Below are the code and all the weights of a small trained network. Each question names an input and a class and asks about switching units off, where a switched-off unit gives its printed mean instead of its output.

import numpy as np


def w(rows, s, z=0):
    codes = np.array(rows[::2]) - 128.0
    scale = np.full(codes.shape[1], s)
    scale[-1] = z or s
    return codes * scale


def norm(h):
    return h / np.sqrt((h * h).mean(-1, keepdims=True) + 1e-5)


def f(y):
    return np.maximum(y, 0)


def log_softmax(a):
    a = a - a.max(-1, keepdims=True)
    return a - np.log(np.exp(a).sum(-1, keepdims=True))


def net(x, mask):
    res = np.array(x, float).reshape(1, 4) / 4 @ E
    u = 0
    for l in range(3):
        y = f(norm(res) @ A[l][:, :-1].T + A[l][:, -1])
        res = res + np.where(mask[u : u + 6], y, B[l][:, -1]) @ B[l][:, :-1]
        u += 6
    return log_softmax(norm(res)[-1] @ U[:, :-1].T + U[:, -1])


A, B = {}, {}
E = w([
[52,150,130,108,147,153,250,37,177],'x0',
[137,124,2,124,154,112,111,12,183],'x1',
[196,166,132,184,63,215,92,54,96],'x2',
[151,6,215,205,59,59,136,131,82],'x3',
],0.005)
A[0] = w([
[164,128,103,107,95,107,25,215,104,74],'L0N0',
[101,162,51,62,171,113,73,147,119,114],'L0N1',
[133,7,152,194,110,91,139,129,97,49],'L0N2',
[103,2,173,141,79,71,180,99,69,3],'L0N3',
[132,135,128,133,64,157,153,101,97,91],'L0N4',
[75,112,234,71,163,115,183,167,100,105],'L0N5',
],0.0063,0.0041)
B[0] = w([
[121,130,134,255,175,193,50,160,37,236],'L0N0',
[167,94,137,147,167,75,178,120,233,234],'L0N1',
[162,41,62,140,68,37,88,122,169,244],'L0N2',
[119,98,221,210,62,30,161,106,210,248],'L0N3',
[153,132,193,128,152,187,140,176,232,174],'L0N4',
[102,130,109,25,160,138,209,137,96,252],'L0N5',
],0.0067,0.0042)
A[1] = w([
[116,151,161,194,116,102,21,179,14,86],'L1N0',
[162,84,159,147,110,160,2,211,69,1],'L1N1',
[36,126,165,102,72,143,160,122,17,49],'L1N2',
[77,151,113,110,175,162,121,143,148,140],'L1N3',
[106,94,101,183,132,116,102,111,83,48],'L1N4',
[100,129,140,112,133,119,168,199,148,37],'L1N5',
],0.0083,0.0045)
B[1] = w([
[183,26,82,15,81,188,73,83,61,253],'L1N0',
[213,72,27,55,76,203,39,162,30,239],'L1N1',
[213,181,169,42,2,139,249,193,152,161],'L1N2',
[152,86,153,186,103,110,75,99,86,205],'L1N3',
[63,155,154,103,104,172,131,114,71,160],'L1N4',
[86,153,212,59,137,156,96,80,78,174],'L1N5',
],0.0078,0.0051)
A[2] = w([
[44,114,78,140,189,70,171,184,148,152],'L2N0',
[72,121,1,122,216,80,28,63,155,6],'L2N1',
[27,138,42,57,156,155,100,87,139,124],'L2N2',
[75,136,118,97,244,106,84,196,114,164],'L2N3',
[184,138,73,145,115,92,77,254,152,2],'L2N4',
[109,126,200,92,209,128,166,184,139,51],'L2N5',
],0.007,0.0027)
B[2] = w([
[129,139,117,163,84,183,85,87,105,220],'L2N0',
[151,157,131,78,150,92,205,162,128,252],'L2N1',
[156,108,122,100,146,104,70,151,104,219],'L2N2',
[92,153,122,245,125,135,62,133,70,199],'L2N3',
[139,109,163,167,109,151,122,192,99,180],'L2N4',
[23,154,117,83,130,142,101,139,115,198],'L2N5',
],0.011,0.004)
U = w([
[85,114,142,155,121,177,194,98,184,2],'0',
[155,179,127,171,114,248,116,53,187,90],'1',
[25,174,110,126,173,124,84,132,86,116],'2',
[199,172,63,68,183,88,174,85,177,139],'3',
[173,155,95,229,170,109,127,192,128,64],'4',
[198,70,100,108,90,180,75,153,64,178],'5',
[126,35,170,192,61,48,134,102,197,185],'6',
[77,155,193,35,92,157,222,159,129,99],'7',
],0.017,0.0052)

Each question gives the input, the list of numbers given to net, and the class t.
The units are the neurons (one row each of A and B). Each row of codes is followed by its name. A weight is (code - 128) times the scale printed after its matrix; where a second scale follows, it is the last column's (A, B and U).
mask holds one flag per neuron, layer by layer. A switched-off neuron (its flag False) gives its mean, the last column of its row in B, instead of its output. The means were averaged over made-up inputs and are rounded, as every weight is.
A unit's drop is (log p(t) with every unit on - log p(t) with that unit switched off) / (log p(t) with every unit on - log p(t) with every unit switched off).
The circuit of an input: a set's keep is (log p(t) with only the set's units on - log p(t) with every unit switched off) / (log p(t) with every unit on - log p(t) with every unit switched off). Starting from the 12 units with the biggest drops (on a tie, the unit counted first), units are removed one at a time, each time the one whose removal leaves the highest keep (on an exact tie, the one counted first), for as long as the keep stays at least 0.8.
units of the circuit, in order: the units of the circuit, biggest drop first
most important unit: the unit with the biggest drop
top k neurons: the k neurons with the biggest drops, biggest first
k most important neurons of layer l: the k neurons of layer l with the biggest drops, biggest first
drop when u is switched off: that unit's drop, to one decimal
input [3,-7,2,5], class 6: units of the circuit, in order : [L0N3]
input [-2,-8,-7,1], class 7: top 2 neurons : [L0N5, L1N2]
input [2,4,6,-2], class 3: 2 most important neurons of layer 2 : [L2N0, L2N3]
input [5,8,3,5], class 6: top 3 neurons : [L1N1, L0N5, L1N0]
input [5,-5,4,-8], class 1: 2 most important neurons of layer 0 : [L0N5, L0N3]
input [7,-4,3,4], class 7: top 2 neurons : [L0N5, L0N1]
input [-2,8,-8,2], class 3: top 4 neurons : [L2N1, L0N0, L0N3, L0N1]
input [-6,2,3,-8], class 4: top 2 neurons : [L0N1, L1N0]
input [-6,8,-7,6], class 6: top 2 neurons : [L0N3, L0N2]
input [-1,-2,7,-7], class 1: top 2 neurons : [L1N1, L1N0]
input [-1,8,-6,3], class 3: top 2 neurons : [L2N1, L0N3]
input [-8,1,-5,-8], class 4: top 2 neurons : [L0N1, L2N3]
input [2,-7,-6,6], class 7: drop when L0N5 is switched off : 2.2
input [0,-7,3,8], class 6: most important unit : L0N3
input [-6,1,-8,-6], class 4: drop when L2N4 is switched off : 0.1
input [0,3,-8,3], class 6: drop when L0N3 is switched off : 0.2
